Here is a tiny trained network, its code and every weight. The questions are about switching its units off for an input and a class, where a switched-off unit gives its printed mean instead of its output.

import numpy as np


def w(rows, s, z=0):
    codes = np.array(rows[::2]) - 128.0
    scale = np.full(codes.shape[1], s)
    scale[-1] = z or s
    return codes * scale


def f(y):
    return np.maximum(y, 0)


def log_softmax(a):
    a = a - a.max(-1, keepdims=True)
    return a - np.log(np.exp(a).sum(-1, keepdims=True))


def net(x, mask):
    res = np.array(x, float).reshape(1, 3) / 4 @ E
    y = f(res @ A[0][:, :-1].T + A[0][:, -1])
    res = res + np.where(mask, y, B[0][:, -1]) @ B[0][:, :-1]
    return log_softmax(res[-1] @ U[:, :-1].T + U[:, -1])


A, B = {}, {}
E = w([
[182,200,242,30,33,42],'x0',
[185,69,150,3,188,141],'x1',
[219,206,64,149,211,71],'x2',
],0.0063)
A[0] = w([
[120,176,135,242,62,90,113],'n0',
[224,200,68,152,211,8,84],'n1',
[220,221,246,27,1,37,171],'n2',
[65,146,51,243,60,142,254],'n3',
[185,236,238,101,52,98,4],'n4',
[207,66,135,56,179,162,171],'n5',
[14,20,238,105,55,189,196],'n6',
],0.0061,0.0028)
B[0] = w([
[33,219,216,72,103,149,173],'n0',
[162,163,208,211,194,33,197],'n1',
[65,133,158,223,255,241,255],'n2',
[18,243,173,190,204,179,209],'n3',
[98,56,57,227,213,226,190],'n4',
[48,194,236,81,156,156,179],'n5',
[141,189,180,252,223,9,210],'n6',
],0.006,0.0096)
U = w([
[83,232,164,88,160,164,254],'0',
[163,141,156,214,180,45,202],'1',
[122,86,55,213,208,242,68],'2',
[135,141,123,140,65,145,177],'3',
[204,72,16,30,22,62,2],'4',
[214,3,34,47,30,47,2],'5',
],0.0057,0.0042)

Each question gives the input, the list of numbers given to net, and the class t.
The units are the neurons (one row each of A and B). Each row of codes is followed by its name. A weight is (code - 128) times the scale printed after its matrix; where a second scale follows, it is the last column's (A, B and U).
mask holds one flag per neuron, in row order. A switched-off neuron (its flag False) gives its mean, the last column of its row in B, instead of its output. The means were averaged over made-up inputs and are rounded, as every weight is.
A unit's drop is (log p(t) with every unit on - log p(t) with that unit switched off) / (log p(t) with every unit on - log p(t) with every unit switched off).
The circuit of an input: a set's keep is (log p(t) with only the set's units on - log p(t) with every unit switched off) / (log p(t) with every unit on - log p(t) with every unit switched off). Starting from all 7 units, units are removed one at a time, each time the one whose removal leaves the highest keep (on an exact tie, the one counted first), for as long as the keep stays at least 0.8.
circuit, biggest first: the units of the circuit, biggest drop first
most important unit: the unit with the biggest drop
k most important neurons: the k neurons with the biggest drops, biggest first
drop when u is switched off: that unit's drop, to one decimal
input [-3,-7,7], class 0: 2 most important neurons	n0, n3
input [6,5,1], class 2: 2 most important neurons	n2, n4
input [-3,1,2], class 3: 3 most important neurons	n2, n6, n4
input [-7,8,5], class 0: most important unit	n5
input [-3,-8,-6], class 0: circuit, biggest first	n3, n0
input [-2,-3,0], class 3: circuit, biggest first	n2, n6
input [5,-1,3], class 2: 3 most important neurons	n2, n4, n6
input [-5,3,-7], class 1: 3 most important neurons	n6, n2, n4
input [-5,-7,-8], class 1: 3 most important neurons	n6, n2, n5
input [4,6,-8], class 1: 3 most important neurons	n6, n3, n0
input [-6,7,-8], class 1: drop when n3 is switched off	0.1
input [7,-3,-1], class 2: drop when n2 is switched off	0.3
input [8,2,-7], class 2: drop when n2 is switched off	0.5
input [8,2,6], class 2: drop when n2 is switched off	0.5
input [-2,0,-6], class 1: most important neuron	n6
